Below is a small trained network, with its code and all its weights. Each question gives an input and a target symbol and asks what happens when units are switched off, that is, made to give their printed mean instead of their output.

import numpy as np


def w(rows, s, z=0):
    codes = np.array(rows[::2]) - 128.0
    scale = np.full(codes.shape[1], s)
    scale[-1] = z or s
    return codes * scale


def norm(h):
    return h / np.sqrt((h * h).mean(-1, keepdims=True) + 1e-5)


def f(y):
    return y / 2 * (1 + np.tanh(0.7978845608 * (y + 0.044715 * y**3)))


def softmax(a):
    e = np.exp(a - a.max(-1, keepdims=True))
    return e / e.sum(-1, keepdims=True)


def log_softmax(a):
    a = a - a.max(-1, keepdims=True)
    return a - np.log(np.exp(a).sum(-1, keepdims=True))


def net(x, mask):
    ids = ['ζηλμστω'.index(c) for c in x.split()]
    T = len(ids)
    res = E[ids] + P[:T]
    r = norm(res)
    for j in range(3):
        rows = slice(2 * j, 2 * j + 2)
        q, k, v = (r @ M[0][rows].T for M in (Q, K, V))
        z = softmax(np.where(np.tri(T) > 0, q @ k.T / 2**0.5, -1e9)) @ v
        o = O[0][rows]
        res = res + np.where(mask[j], z, o[:, -1]) @ o[:, :-1]
    y = f(norm(res) @ A[0][:, :-1].T + A[0][:, -1])
    res = res + np.where(mask[3:11], y, B[0][:, -1]) @ B[0][:, :-1]
    return log_softmax(norm(res)[-1] @ U[:, :-1].T + U[:, -1])


Q, K, V, O, A, B = {}, {}, {}, {}, {}, {}
E = w([
[125,109,78,87,141],'ζ',
[196,102,28,161,116],'η',
[89,176,255,159,156],'λ',
[100,32,71,102,23],'μ',
[138,53,134,186,115],'σ',
[98,128,59,194,98],'τ',
[217,143,108,83,42],'ω',
],0.0069)
P = w([
[108,211,239,2,205],'0',
[130,141,46,222,133],'1',
[118,152,70,220,130],'2',
[124,127,75,216,130],'3',
[124,125,71,209,124],'4',
[127,129,69,201,120],'5',
[115,124,85,197,130],'6',
[137,131,83,179,123],'7',
[130,129,81,187,127],'8',
[124,136,73,162,125],'9',
[126,133,89,160,138],'10',
[127,145,70,171,136],'11',
[119,154,71,167,131],'12',
],0.0027)
Q[0] = w([
[131,163,184,58,55],'h0',
[84,141,192,111,174],'h0',
[69,154,214,85,218],'h1',
[168,56,3,183,96],'h1',
[162,105,48,114,81],'h2',
[100,120,63,206,125],'h2',
],0.0055)
K[0] = w([
[100,60,126,254,228],'h0',
[143,66,62,201,37],'h0',
[81,95,61,220,22],'h1',
[179,214,231,3,233],'h1',
[35,147,225,35,98],'h2',
[153,26,201,65,125],'h2',
],0.0038)
V[0] = w([
[7,183,145,210,183],'h0',
[254,137,117,230,191],'h0',
[155,216,204,42,128],'h1',
[146,152,58,97,204],'h1',
[160,37,181,103,245],'h2',
[174,66,147,166,39],'h2',
],0.0047)
O[0] = w([
[17,128,151,192,183,41],'h0',
[212,183,112,189,247,254],'h0',
[140,202,197,64,168,101],'h1',
[120,117,50,73,206,163],'h1',
[182,3,217,145,174,81],'h2',
[168,123,177,90,37,246],'h2',
],0.0052,0.002)
A[0] = w([
[151,217,227,252,156,89],'n0',
[7,110,177,153,163,93],'n1',
[144,123,62,95,132,44],'n2',
[138,131,203,109,162,2],'n3',
[81,101,213,97,166,46],'n4',
[213,103,29,33,159,201],'n5',
[178,182,165,9,119,79],'n6',
[82,220,191,165,197,105],'n7',
],0.0035,0.0037)
B[0] = w([
[128,179,152,108,178,136],'n0',
[178,179,155,169,56,107],'n1',
[106,64,90,143,83,119],'n2',
[202,80,54,186,154,89],'n3',
[133,86,93,112,50,93],'n4',
[63,110,234,112,204,252],'n5',
[104,135,85,254,142,110],'n6',
[177,163,194,185,148,112],'n7',
],0.0042,0.004)
U = w([
[43,109,153,11,234,76],'ζ',
[236,123,13,119,242,241],'η',
[89,229,238,149,183,143],'λ',
[66,70,112,48,31,149],'μ',
[200,30,188,177,138,102],'σ',
[40,185,32,191,124,40],'τ',
[205,213,167,2,95,3],'ω',
],0.0062,0.0035)

Each question gives the input, a string of symbols that net reads in full, and the target symbol t.
The units are the heads (2 rows each of Q, K, V and O) and the neurons (one row each of A and B). Each row of codes is followed by its name. A weight is (code - 128) times the scale printed after its matrix; where a second scale follows, it is the last column's (O, A, B and U).
mask holds one flag per unit, heads first, then neurons. A switched-off unit (its flag False) gives its mean, the last column of its rows in O or B, instead of its output. The means were averaged over made-up inputs and are rounded, as every weight is.
A unit's drop is (log p(t) with every unit on - log p(t) with that unit switched off) / (log p(t) with every unit on - log p(t) with every unit switched off).
The circuit of an input: a set's keep is (log p(t) with only the set's units on - log p(t) with every unit switched off) / (log p(t) with every unit on - log p(t) with every unit switched off). Starting from all 11 units, units are removed one at a time, each time the one whose removal leaves the highest keep (on an exact tie, the one counted first), for as long as the keep stays at least 0.8.
circuit, biggest first: the units of the circuit, biggest drop first
unit that matters most: the unit with the biggest drop
top k neurons: the k neurons with the biggest drops, biggest first
heads that matter: for each layer, one digit per head in row order, 1 if its drop is at least 0.15 and else 0, layers parted by /
drop when u is switched off: that unit's drop, to one decimal
input ζ η η τ η ω μ, target ζ: heads that matter -> 010
input τ μ τ η η, target τ: heads that matter -> 101
input λ τ λ τ ω, target λ: circuit, biggest first -> [h1; h0]
input μ η σ ζ, target μ: heads that matter -> 100
input η ω η σ σ ω η σ, target η: heads that matter -> 110
input σ σ σ μ, target σ: unit that matters most -> h2
input λ η η σ σ ζ, target λ: heads that matter -> 010
input μ μ η τ η η μ λ σ ω ζ σ, target μ: circuit, biggest first -> [h0; h2]
input σ η σ ω, target σ: circuit, biggest first -> [h2; h1]
input τ λ η, target τ: heads that matter -> 100
input μ τ σ η ζ σ τ τ τ ζ, target μ: heads that matter -> 110
input η σ η ζ σ σ τ, target η: circuit, biggest first -> [h0; h1]
input τ σ ζ, target τ: circuit, biggest first -> [h0; h2]
input ζ μ ζ λ η ζ, target ζ: circuit, biggest first -> [n5]
input ζ η σ, target ζ: heads that matter -> 110
input σ η σ σ σ ζ, target σ: heads that matter -> 011
input μ λ σ, target μ: heads that matter -> 100
input ζ λ ω, target λ: heads that matter -> 111
input λ η σ σ μ λ ζ, target λ: top 2 neurons -> [n7; n1]
input μ τ τ, target μ: circuit, biggest first -> [h0]
input τ τ ζ ζ, target τ: drop when h0 is switched off -> 0.3
input μ η σ τ λ μ ω τ, target μ: drop when h0 is switched off -> 0.5
input λ λ σ τ ζ τ λ σ, target λ: drop when h1 is switched off -> 0.6
input ζ ζ η μ η ω η μ σ η σ, target ζ: drop when n3 is switched off -> 0.0
